Below are the code and all the weights of a small trained network. Each question names an input and a target symbol and asks about switching units off, where a switched-off unit gives its printed mean instead of its output.

import numpy as np


def w(rows, s, z=0):
    codes = np.array(rows[::2]) - 128.0
    scale = np.full(codes.shape[1], s)
    scale[-1] = z or s
    return codes * scale


def norm(h):
    return h / np.sqrt((h * h).mean(-1, keepdims=True) + 1e-5)


def f(y):
    return np.maximum(y, 0)


def softmax(a):
    e = np.exp(a - a.max(-1, keepdims=True))
    return e / e.sum(-1, keepdims=True)


def log_softmax(a):
    a = a - a.max(-1, keepdims=True)
    return a - np.log(np.exp(a).sum(-1, keepdims=True))


def net(x, mask):
    ids = ['βγηθξπτφω'.index(c) for c in x.split()]
    T = len(ids)
    res = E[ids] + P[:T]
    u = 0
    for l in range(3):
        q, k, v = (norm(res) @ M[l].T for M in (Q, K, V))
        z = softmax(np.where(np.tri(T) > 0, q @ k.T / 3**0.5, -1e9)) @ v
        res = res + np.where(mask[u], z, O[l][:, -1]) @ O[l][:, :-1]
        u += 1
        y = f(norm(res) @ A[l][:, :-1].T + A[l][:, -1])
        res = res + np.where(mask[u : u + 12], y, B[l][:, -1]) @ B[l][:, :-1]
        u += 12
    return log_softmax(norm(res)[-1] @ U[:, :-1].T + U[:, -1])


Q, K, V, O, A, B = {}, {}, {}, {}, {}, {}
E = w([
[180,135,156,97,30,126],'β',
[144,194,168,113,95,187],'γ',
[74,88,137,225,2,115],'η',
[156,175,153,83,138,165],'θ',
[136,129,142,114,163,97],'ξ',
[120,73,141,75,132,117],'π',
[142,120,136,141,158,79],'τ',
[145,84,139,65,87,147],'φ',
[155,86,125,108,133,77],'ω',
],0.025)
P = w([
[126,131,130,177,131,209],'0',
[190,191,92,98,105,86],'1',
[153,210,87,111,110,79],'2',
[131,197,106,120,113,85],'3',
[131,155,141,192,194,192],'4',
[194,211,25,111,190,254],'5',
[151,147,86,118,162,169],'6',
[114,141,131,146,125,127],'7',
[140,135,94,133,148,161],'8',
],0.0096)
Q[0] = w([
[202,158,39,85,114,168],'L0H0',
[181,212,169,206,180,225],'L0H0',
[157,2,7,220,176,233],'L0H0',
],0.0067)
K[0] = w([
[70,138,74,127,91,84],'L0H0',
[180,146,98,50,179,162],'L0H0',
[133,210,1,132,50,81],'L0H0',
],0.0071)
V[0] = w([
[164,139,172,166,180,122],'L0H0',
[113,144,218,2,162,125],'L0H0',
[131,143,163,130,84,183],'L0H0',
],0.0064)
O[0] = w([
[153,218,54,61,199,95,76],'L0H0',
[166,152,47,1,152,92,3],'L0H0',
[87,166,144,67,108,131,87],'L0H0',
],0.011,0.0015)
A[0] = w([
[40,110,161,147,149,206,194],'L0N0',
[169,135,122,85,139,174,151],'L0N1',
[181,156,104,78,122,189,178],'L0N2',
[130,129,91,74,153,145,113],'L0N3',
[149,68,111,128,161,62,212],'L0N4',
[170,225,97,143,139,164,249],'L0N5',
[35,138,117,230,79,180,112],'L0N6',
[128,122,218,129,107,105,173],'L0N7',
[98,88,193,116,254,125,147],'L0N8',
[89,180,163,132,104,137,118],'L0N9',
[12,131,222,169,83,86,163],'L0N10',
[133,210,103,49,159,88,103],'L0N11',
],0.0091,0.002)
B[0] = w([
[149,8,28,165,191,116,177],'L0N0',
[41,86,96,153,129,126,184],'L0N1',
[96,69,161,213,133,89,204],'L0N2',
[141,184,138,210,142,150,173],'L0N3',
[104,125,170,148,45,112,254],'L0N4',
[173,29,220,86,139,51,189],'L0N5',
[133,157,49,253,109,208,219],'L0N6',
[209,28,114,56,172,167,200],'L0N7',
[110,109,53,151,142,57,187],'L0N8',
[48,170,66,66,158,141,154],'L0N9',
[148,164,48,164,189,142,245],'L0N10',
[203,135,148,155,143,141,209],'L0N11',
],0.0065)
Q[1] = w([
[22,201,108,166,254,187],'L1H0',
[154,190,131,119,57,118],'L1H0',
[130,146,62,189,222,94],'L1H0',
],0.0078)
K[1] = w([
[195,87,173,2,80,56],'L1H0',
[56,88,74,85,139,153],'L1H0',
[200,77,99,64,172,79],'L1H0',
],0.0078)
V[1] = w([
[110,112,217,166,245,89],'L1H0',
[60,41,81,137,181,119],'L1H0',
[131,118,141,254,172,130],'L1H0',
],0.0062)
O[1] = w([
[2,137,12,156,69,60,136],'L1H0',
[60,59,60,130,216,93,174],'L1H0',
[87,185,205,131,135,125,255],'L1H0',
],0.0097,0.0045)
A[1] = w([
[199,159,2,166,56,38,136],'L1N0',
[143,199,152,123,161,195,155],'L1N1',
[196,72,153,148,132,100,154],'L1N2',
[120,157,119,90,212,114,144],'L1N3',
[80,135,93,86,99,86,176],'L1N4',
[179,112,120,112,115,249,137],'L1N5',
[73,200,253,110,231,202,3],'L1N6',
[168,145,174,119,142,144,60],'L1N7',
[185,145,179,121,120,44,153],'L1N8',
[189,131,133,193,215,140,185],'L1N9',
[174,206,99,126,170,158,151],'L1N10',
[87,92,139,181,175,67,115],'L1N11',
],0.0084,0.002)
B[1] = w([
[36,183,145,72,164,174,254],'L1N0',
[39,77,113,157,86,106,146],'L1N1',
[106,113,142,139,72,150,248],'L1N2',
[156,202,33,132,127,114,149],'L1N3',
[232,162,64,225,181,46,156],'L1N4',
[127,117,222,123,165,152,162],'L1N5',
[38,133,73,141,22,222,165],'L1N6',
[192,129,83,49,108,39,155],'L1N7',
[142,13,81,140,102,127,236],'L1N8',
[52,89,68,113,68,31,223],'L1N9',
[23,99,68,145,2,78,141],'L1N10',
[158,82,137,134,63,105,248],'L1N11',
],0.0056,0.0069)
Q[2] = w([
[225,122,168,76,138,170],'L2H0',
[123,177,125,150,169,159],'L2H0',
[111,189,188,245,107,115],'L2H0',
],0.011)
K[2] = w([
[124,93,115,62,168,150],'L2H0',
[77,47,254,92,125,32],'L2H0',
[226,113,147,106,33,84],'L2H0',
],0.008)
V[2] = w([
[73,151,133,55,199,255],'L2H0',
[108,122,252,20,157,67],'L2H0',
[188,124,147,152,140,99],'L2H0',
],0.005)
O[2] = w([
[50,199,145,144,161,70,2],'L2H0',
[95,42,208,96,83,2,39],'L2H0',
[214,117,123,229,168,120,127],'L2H0',
],0.0078,0.0066)
A[2] = w([
[127,114,172,123,77,112,134],'L2N0',
[212,151,128,141,85,129,137],'L2N1',
[97,53,102,112,146,147,112],'L2N2',
[143,109,199,31,156,25,77],'L2N3',
[66,179,103,49,116,146,210],'L2N4',
[168,115,115,179,118,54,136],'L2N5',
[196,63,137,143,90,200,65],'L2N6',
[122,197,242,220,71,160,248],'L2N7',
[117,70,130,63,122,94,9],'L2N8',
[92,2,111,111,62,82,215],'L2N9',
[99,226,88,194,57,110,255],'L2N10',
[175,100,157,180,100,125,113],'L2N11',
],0.0091,0.0027)
B[2] = w([
[109,214,94,135,150,95,148],'L2N0',
[142,126,37,84,131,166,151],'L2N1',
[73,149,78,93,74,109,173],'L2N2',
[151,85,181,128,171,254,141],'L2N3',
[135,178,127,199,78,159,138],'L2N4',
[113,175,192,160,138,161,173],'L2N5',
[86,139,158,162,93,62,196],'L2N6',
[185,71,129,90,254,141,155],'L2N7',
[81,76,85,179,171,200,148],'L2N8',
[67,183,163,137,115,96,252],'L2N9',
[182,132,178,100,223,190,168],'L2N10',
[185,148,67,160,146,128,171],'L2N11',
],0.0078,0.015)
U = w([
[195,95,164,133,105,92,252],'β',
[49,214,188,126,129,182,123],'γ',
[163,123,103,241,152,207,121],'η',
[109,234,37,107,63,155,88],'θ',
[156,189,51,127,171,67,171],'ξ',
[85,29,1,87,135,105,110],'π',
[112,214,150,184,183,84,101],'τ',
[47,34,193,125,129,151,91],'φ',
[115,135,140,255,2,68,125],'ω',
],0.0083,0.0038)

Each question gives the input, a string of symbols that net reads in full, and the target symbol t.
The units are the heads (3 rows each of Q, K, V and O) and the neurons (one row each of A and B). Each row of codes is followed by its name. A weight is (code - 128) times the scale printed after its matrix; where a second scale follows, it is the last column's (O, A, B and U).
mask holds one flag per unit, layer by layer, with each layer's heads first. A switched-off unit (its flag False) gives its mean, the last column of its rows in O or B, instead of its output. The means were averaged over made-up inputs and are rounded, as every weight is.
A unit's drop is (log p(t) with every unit on - log p(t) with that unit switched off) / (log p(t) with every unit on - log p(t) with every unit switched off).
The circuit of an input: a set's keep is (log p(t) with only the set's units on - log p(t) with every unit switched off) / (log p(t) with every unit on - log p(t) with every unit switched off). Starting from the 12 units with the biggest drops (on a tie, the unit counted first), units are removed one at a time, each time the one whose removal leaves the highest keep (on an exact tie, the one counted first), for as long as the keep stays at least 0.8.
units of the circuit, in order: the units of the circuit, biggest drop first
unit that matters most: the unit with the biggest drop
k most important neurons: the k neurons with the biggest drops, biggest first
top k neurons in layer l: the k neurons of layer l with the biggest drops, biggest first
input β π π φ, target β: units of the circuit, in order : (L1H0, L0H0)
input π ω π ξ, target π: units of the circuit, in order : (L0H0, L1H0)
input φ ω φ ξ, target φ: unit that matters most : L2H0
input θ φ τ ξ, target θ: units of the circuit, in order : (L0H0, L1N10, L2N4)
input ω ω γ, target ω: 2 most important neurons : (L0N5, L1N8)
input π γ π ω, target π: units of the circuit, in order : (L1H0, L0N5, L0H0)
input ω π π ω π ω φ, target ω: 3 most important neurons : (L0N2, L1N0, L0N7)
input π ω θ, target π: units of the circuit, in order : (L0H0, L0N5, L1H0, L0N1)
input η η ω, target η: units of the circuit, in order : (L0H0, L2H0, L0N10, L2N10)
input ω θ π, target ω: 4 most important neurons : (L0N5, L0N4, L1N4, L0N10)
input ω π γ, target ω: 2 most important neurons : (L0N5, L0N2)
input ω θ θ, target ω: top 4 neurons in layer 0 : (L0N5, L0N2, L0N10, L0N11)
input β ω η η η η ω ω φ, target η: 3 most important neurons : (L0N6, L0N10, L0N0)
input ω ω ω ξ ξ η θ π ξ, target ξ: units of the circuit, in order : (L0H0)
input θ θ ξ ω, target θ: top 3 neurons in layer 1 : (L1N0, L1N8, L1N4)
input φ γ ω, target φ: 2 most important neurons : (L0N5, L2N3)
input θ τ π, target θ: top 2 neurons in layer 1 : (L1N0, L1N4)
input ω η ω ω ω φ, target φ: top 3 neurons in layer 0 : (L0N10, L0N8, L0N6)
input η ω φ ω θ ω π θ, target θ: 2 most important neurons : (L1N3, L0N4)
input ξ θ ξ ω, target ξ: units of the circuit, in order : (L0H0)
input φ ω ξ η π φ ω ω φ, target φ: 2 most important neurons : (L1N5, L0N6)
input φ φ θ, target φ: 2 most important neurons : (L0N5, L2N3)
input π π η θ θ, target θ: top 2 neurons in layer 1 : (L1N10, L1N9)
input ω ω τ ω π, target ω: top 3 neurons in layer 0 : (L0N4, L0N7, L0N10)
